Each row is followed by its class.
[-167  -85  411    3  218 -338 -659 -381  -22 -456 -267  -80 -171  344
  570  243  -23 -138   63  400 -224 -327  134 -412 -483   21  460  270
  275   64  -26 -172  426 -473 -372  167] => ruk
[-168 -573  -78  525  -34 -254   76  127 -308 -443  436   77 -391  178
 -239   90 -239 -421 -194 -276 -282 -465  415 -224   24  525  266  221
  456 -167 -131  295 -125  -75  208 -314] => nuve
[-271 -205  270  365   -5  -68 -222  -55 -191 -170   55 -115 -379 -183
  422   32 -147 -195  303  162  -18 -134 -174 -211 -271  360   24  170
  123   48 -231   70  516 -388  -52  -72] => pasa
[-310 -271  -44 -582  -16 -385 -190  -96 -118 -357  -30 -180 -269 -126
  425  274  115 -180   15  272 -421  317  124  -89 -176   79  533 -214
   72  143  307 -152   19 -238 -119  411] => Zat
[-259 -271  213  -41   15 -170 -367 -255  144  313  150  202 -174 -287
  391  -48 -248 -548  237  230   16  113 -188 -134 -408 -298   84  252
 -199 -248 -237   70  306 -710 -264   71] => Zat
[ -40  -74  184 -346  -94 -106   51 -180 -141 -525 -146   21   66   97
 -357  109  126  262  126   96 -402   64  346  -42   89   14  171  -97
  299  157  -28 -410 -230   84   82   85] => sano
[-131 -287 -277  455  160 -238   20   26  -40 -251  271 -246  -87  145
 -240  -38  -95 -120  134 -369  103 -124   90 -229  209  -45   65  -10
  234   58   70 -294 -240 -161   32 -124] => nuve
[ 156  -16  420 -491   95   -6 -521 -336  -24 -346 -508   38   89   30
   -8  145   64  123   17 -155 -224  -69 -152  111  -33  -21  134  164
 -247  160  142  -95   62  207 -177   47] => Zat
[  49 -207  -38 -286 -113   -5  -20 -252   97 -173 -246   96 -254   24
 -234   86  157  477  396  623   -2 -122 -234  212  188  294  604 -207
 -100  120  150  -66 -199  467  122  316] => vin
[ -36  456  358 -196  -39 -153  255  -59  218 -208   61  187   85  -63
  244   78  -60  439  242  -51  107  192 -304  -98  194   74   91 -177
  131  214  -56 -423  -42 -184    8  169] => fimi
[ 274 -153 -137  -89  239  173 -153  241   15  164   -3    6  -27  -85
   44 -130   -2 -287  204   31 -350 -160  -27  192  103  -30  184  184
 -287  -66 -318  272  -22  433 -225  -49] => sano
[  26  355  -50    2 -233  219  416  466  341  443  150  122 -272 -114
   65   65  -13  340 -456  226  123  386 -149  143 -110 -130 -281  -54
 -365 -110  -44  313  156  443  158  -27] => nuve
[ -39  476  419 -162   59  -58  191  222   79 -176   48  287 -141 -168
  356  111 -250  643   92  -98   55  240 -423   52  235  -90  279  -31
 -275  133   -2  -67  123  221  -16  151] => seten
[  58   37    2  140 -177 -107  189   75 -270 -212 -205 -188   -1  310
 -694  152  372  630   14 -319 -140  -53  -43  -18  233  184  207 -311
  167 -103   93    7  -25  637  492    8] => Tafe
[  -4 -274  -80 -496  290  -72 -584  -80 -135   87   41  258 -470 -214
  337 -183 -389 -575  180 -191  180  -55 -322  127  279   39    9  470
 -413 -210  -44  222  126 -266 -486 -122] => ruk
[-194   49 -172 -435 -291  -60  506   76 -245 -157  120  193  -22  102
 -323   12   -5  210  155  236 -177   34   75 -103  232   96   96 -342
  415   85  180 -474 -207 -158  266  123] => vin
[-413  -56  377 -374 -163   71 -443 -295  -39 -134 -277   59  146   49
 -276   27  153 -133 -515  154  -15  146  -69  178 -123 -145 -172  129
 -162 -304  -70  234   39  -57 -191  -34] => ruk
[ 166 -638  162 -153  139 -225 -416 -143 -240  236 -125 -402   31 -131
  536  -13  115 -556  164  -86  -42   17   -2  -86 -257  -23  466    6
    6    1 -197  259  349 -303 -284 -127] => Zat
[ -96   67  259 -235  126  103 -428 -157  103   -9 -347 -102  231  -40
  312  142  -48  -55 -162  -21  -96   17 -243   38 -422 -341   64  214
 -137   71  -26   80  552  -79 -374   -3] => sano
[-381   12  -25   51 -199   -8  -35  226 -426 -111  -43    5 -150   73
 -275   74 -144  153 -624 -263  241  105    0  129  320  146 -337  -89
   91 -148  -34   89  365  255   98 -354] => ruk
[ 299  444  334   43   -7  -61  212  202  123  -89    9   74  157 -259
 -211   66  -52  103   24 -520 -603  161  567   36 -334  250 -520   69
   15  155  127  -67   12  242  247  -71] => Zat
[  91  317 -127 -270  127   -5  -17   61 -214 -284 -362  -70  112  229
 -331   86  -98  365 -264 -361 -161  -42  -26  219   26 -194 -259   65
   92  144  153 -397  192  334   59 -226] => Zat
[-491    2  225 -457 -378 -131 -312 -263   72 -353 -179  225 -227  198
 -664  178   -3  431 -266  537   84  242 -213   48  338    9   -5   74
 -227 -131   27 -283   -4  312  -15  192] => nuve
[ -76  -62  -14  237 -265  133  -53  105 -218   -3 -101 -350  156  -65
 -367  107  264  211   10   33 -320  -97   88    3 -124  176 -141 -143
 -149  -63  -51  358  -43  840  190  146] => Tafe
[  10 -561   14  153   95  -84 -372  -98  267  -91  -95   76  -69  -16
 -377  100 -186   76  241  112 -149 -182    5    0   95  -21  302  167
 -163 -169 -277 -188   83  117 -104  129] => sano
[-156 -663 -350  -31   10 -178 -206  262 -296 -104 -175 -324   54  -45
 -123  112  254 -317 -262 -169 -477    3  253  -57  -18  278  270 -187
  -45  -36  210  310  -39  431   50   -1] => fimi
[-135  381  240 -265   46   86 -188 -143   11  -86   -5  357  -38 -209
   32   46 -328 -287  -73 -446   56    2 -142  156  193   -6 -224   93
 -197  -55  153   17   28 -221 -124  -60] => ruk
[-373 -210  200 -434 -211  -22 -261   37  -55 -243  -80  126 -166 -365
  359  213  -88  105  -21   17  -65  561 -158  -13   89  -34  484 -191
   17  -58   46  -45  236   21 -322  375] => ruk
[ -31  244  367  140 -211  -72   29 -324  266 -225 -325  -65  100  269
  171  356  530  662  -20  316 -192 -133 -103 -148 -433   65  135 -558
  291  134  312 -293  192 -334  372  379] => sano
[-110   22  307 -319 -181  -57  231   50  -57 -302  -36  120 -210 -270
   29  121   90  522    1  105 -329  417 -205  156  253  404  247 -295
  -98   58  -39   88    7  273  245  205] => Zat
[ -28  -32  306 -392    4  -47 -371 -438 -193 -453 -227  545   -4  -18
 -213   52 -133   88   66 -213  116 -123 -322  300  114    0  208  302
  -75   45   22 -103  149 -117   -9 -127] => Tafe
[ -77 -330 -220   75  -35  161 -287  233  -83   68 -140   50   33   39
 -103   65 -179 -370 -264 -267 -297 -241  146 -210 -215  166  -69  217
  -48 -433  135  482   98  297 -231  -39] => seten
[  81  -30 -192 -436 -138  -35   90  254 -272   64 -334 -177  393  176
  115  141  182 -166 -139  -29 -152   90  141 -150 -152   35   67 -312
  189 -123  115 -116   60   16  -68   -8] => Tafe
[-324 -323  -26   37  216 -341 -524 -374 -261 -454  153  222 -332    0
  -98  -49 -285 -177  217 -249  236 -197 -427  233  467  245  250  282
 -159  -19  -63   -6   74  -21 -164 -162] => Tafe
[ 138  191  251 -390 -409  503  324  254  -46  448 -131 -144  189 -425
  299   41  280  190 -176  -78 -186  681 -138  157  -76  -45 -130 -348
 -465 -194  -37  647  -17  629   30  216] => seten
[-132  378  375 -188   61  174  -51  -35 -398 -149  222  251 -174  -97
  -54 -197 -237 -522 -124 -314  143 -141   60  202  107  127 -451  520
 -170   20  -99  423   38 -103 -107 -495] => vin
[ 340  131 -139  102   73  214  403  544 -163  598  104 -303   17  -70
  131 -108   68 -339 -351 -331   33   -8  320   -2 -136 -111 -158   -3
 -136 -180 -106  710  -25  326   92 -358] => seten
[ 162 -653 -123  519  257 -196 -334   40   35 -207   24   98 -313    5
  112  185  -11 -264  316 -288  -62 -460   20 -200  131  446  899  -58
   93  -91   24  351   63  142    6   42] => Zat
[-342  -97 -277 -107  -43 -251 -147 -136  154 -302 -160  -24   -5  113
 -131  159  -84  145  128  401  -96  -87 -222 -166   80  125  261 -133
   34  103  217 -398 -107   70  -63  287] => fimi
[ 315  186 -239   10  132  -37  560  456 -167  226  302  -73 -227  136
   36 -172  165  107  204  -28  136   33   98  -22  480 -186  437 -350
  196   52  -68  -90 -264   -5  202  -67] => seten
[ -63  -32   69 -244   48 -350 -176  115 -198 -271   84  -68 -398 -185
  -94   82   19  208  280    0 -344  189   36  220   58  206  157   43
 -232  192   69  -64  156  463   66   85] => pasa
[-181 -199 -266 -272 -242  107 -117  174  401   -3 -136  575 -167 -229
 -225  218 -373  193 -220  256 -215  333 -136  248   62  152  232 -201
 -229 -298  169   16  160  477 -183  186] => pasa
[-165   49 -200 -234 -312   76   18   41   71  106   -2  392   38  -37
   66   96 -234  178 -188  202  407  359 -303   93  306 -182  319 -248
  -37 -336   -6   -5 -140  219 -245  180] => nuve
[  51 -103  204   75  478  -66 -583 -434  178 -183   32  -83  103 -166
   40 -224  156 -601  198 -204  -87  -44 -168  230 -130  -70  -63  302
 -278   32 -297  248  185 -437 -309 -292] => Tafe
[ -34  325  705 -728 -108  -48 -338   -5 -126  -81 -449   65  138  -80
  375  233   19  238 -269 -284  -83  382 -139  -34 -211 -310  -95  193
 -246  153   79 -169  330  193 -262   94] => pasa
[ -67  -43   13   28  127 -297  -98 -149 -124 -586   58   95  -86  -26
 -391   -8 -241 -102   79 -147 -472 -100  428  -87  107  358 -116  217
  159  130  104 -244 -186 -160  118  -83] => fimi
[  55  327  -46   78  -25    0  307 -180  253 -201 -152  185  236  -20
 -244   43   -1  638  402   53  -44  131 -188   61 -117  -94  -83 -228
   78   72   38 -559 -101   23  241  183] => vin
[-200   30  154  103 -163  208  341  136  255  525  209  146  155 -354
  612   -6    5 -152 -103   63  207  190 -138 -113 -271   -2 -157 -253
  -67 -122    9  317   60 -347  -12  144] => seten
[ -21  -95 -183  269   16 -121  145  164  -36  100   42   51   32  -16
  422  -14  110 -112   61   32  194    4  -99 -118 -119  -13  332 -299
  272 -173  -29   36 -166 -275   -1   24] => nuve
[-171 -319   70   51  277  219 -631  -11  -30  230  -37 -191 -192 -119
  182  -81  -64 -532  -68  -48  127 -102 -293  210 -318 -473  146  432
 -399 -188 -133  561  607 -219 -459 -223] => sano
[-237 -683 -201  256 -236  126 -153  -87  313 -269 -267  130   69  166
 -121  327 -102  404   61  295   74 -219 -240 -284  126  126  748 -294
  315 -104  121 -361 -153  253 -113  513] => pasa
[-158  -23  200 -110  303 -211 -461 -130  -78 -241   10   71 -265  -59
  206  -94 -208 -350  247    3 -174 -177 -142 -118 -271   39  -66  467
  -43  138  -89   27  504 -307 -337 -298] => Zat
[  70 -238  259  100  237 -332 -286 -191 -138 -133 -385 -351 -243  236
  658  263  234  243  399  176   53 -189  -70 -437 -150   68  755 -143
  177  149   44 -233  381 -228  -23  293] => seten
[ -81 -439 -211  329   88  -57  226  -79 -155 -110 -322  -58  152  462
 -277  175   76  375   69   66  281 -384 -177 -227  229   56  714 -253
  326  -62   25 -211   -1   53  324   19] => Zat
[ -14 -393 -275  156 -181  207   60  196 -246  110  161   54 -274   75
  -39   51  -41  -46 -440 -274  222   21 -248  178  509   87  404 -150
  -32 -235  -87  439    1  432   76  -68] => vin
[-254 -302   87 -189  -94 -228 -409 -144   17 -444   85  271 -181  128
 -262   73    5  109 -362   92   91   70 -257  344  299  124  308  114
  -93  -43 -120   78   23  415 -203 -148] => nuve
[ -91 -120 -190  482   86  -67   60  -10  -81   58  -35 -427  -31  174
   66  -37   -7  -57  344    1   96 -136  -51 -245 -119  -80  218 -141
  453   41 -104 -306  163 -113  -61  -58] => Zat
[-324  140  210 -531 -233   49 -312   51 -303 -133 -183  -17  -21  249
  100  256 -229  117 -625 -118  127  212 -251  132  271 -180    9 -171
  -39 -282  101  -14  453  -35 -338  -62] => fimi
[-286 -159  418  530  222 -151 -378 -254  -83 -629 -273   63  174  143
  179  282  177  -70  122 -138 -192 -483  275 -614 -370  320  162  144
  154 -122  111   58  -82 -468  118  298] => vin
[-126 -128  292 -160  -53 -145 -124 -246 -227 -566  -39  220 -134  261
 -254   40 -176  194 -243   28 -124   37  -53  114  366  100  418  133
   39 -102  -51  -32 -204  -22   39  -51] => ruk
[ 333   75  180 -332   65  -82  108  -99 -276 -233 -196  -37  144 -284
   40  -55   65  134  588  -56 -383  115  121   -8  343  137  336  -41
 -102  488    2 -315 -478  419  144  232] => nuve
[ 385 -224  -53  -80  -62 -301  -33 -163  -13   90  -79   47 -278  -78
  288   -2  -15  216  127   65  -74  103 -129   29  190  458  371  -87
  -94  182  127  108 -119  347  153  110] => pasa
[ 108  323 -219 -219   60  107  380  388 -167  324  -24  -64  -36  -25
   73   -8   78  262 -196 -326  119  161 -289  119  129 -388   38 -117
  -53  119  114  -55  227   55  272    7] => ruk
[  41  457  192   15   24 -150  329  -76  292 -655   44  466  315   23
 -508  145 -115  587  125 -322 -223  117   11  167  294   94   91 -162
   78  206   26 -588 -310  242  274   56] => seten
[-260   64  382 -535 -261  167  167  -34 -415  -67   28  345  163 -200
  306   85 -326   32 -213 -434  425  362 -228  116  383 -258  153  -77
   31 -229   16  -27 -177 -419 -114   92] => fimi
[-132 -239  -65  -43 -226  207  -42  325  248  257   12  -62 -107 -210
  444  141   67   -3 -331  395 -280  373   43  101 -527 -133  204  -80
 -220 -245  -15  463  117  404 -240  304] => ruk
[ -53  140  385   38  181  151 -216  192  -92  169  177   11 -174 -218
  -43 -152 -212 -254   81 -286  210  -62 -151  -40  102 -415 -210  331
 -273  -61 -276  160  310 -333 -197 -298] => nuve
[-101  133 -136   33  -85  216   25  343 -120  519  165  -59  311 -245
  142 -358   -1 -564 -365  -20  -21  298   33   59 -232 -180 -695   50
 -213 -368 -198  491   34 -244 -203 -286] => ruk
[  74  744  345 -221  184  -26  174  -30   85  -46 -137  322   26   13
  298   48  -29  199 -165 -343  -33  205 -104  -31 -151 -262 -164   21
   16   61  124  -35  258 -385   64 -156] => sano
[  -6  -31  301   86  -99   84   80 -113  298  107 -411   12  427  188
   87   65  189  122 -105  273 -160  192    8 -324 -516 -188  218  -46
  192 -172  -66 -114   96 -310  -18  141] => Tafe
[ -58  -85  -78  324  391 -144 -374 -263  -42 -321  -97  -34   35  247
 -275  -98 -157   98  421   -7   68 -450 -249 -160  249 -246   77  191
   12   79 -156 -594   53 -364  -58    9] => vin
[ 288  -32 -107 -566   91   10   45  137 -431  529  219 -242  139 -295
  574 -417 -106 -752  120 -116  290  171 -240  112  434 -212   98   44
 -225  146 -211  256 -224 -246 -357 -248] => seten
[-327  285  -48  -16  151  -98 -168 -287  194 -610   15   44    0  382
  -94  142 -117  174 -123  122  322  -80 -357  -23  284 -259  247  -59
  260  204  -28 -542   88 -187 -290 -100] => nuve
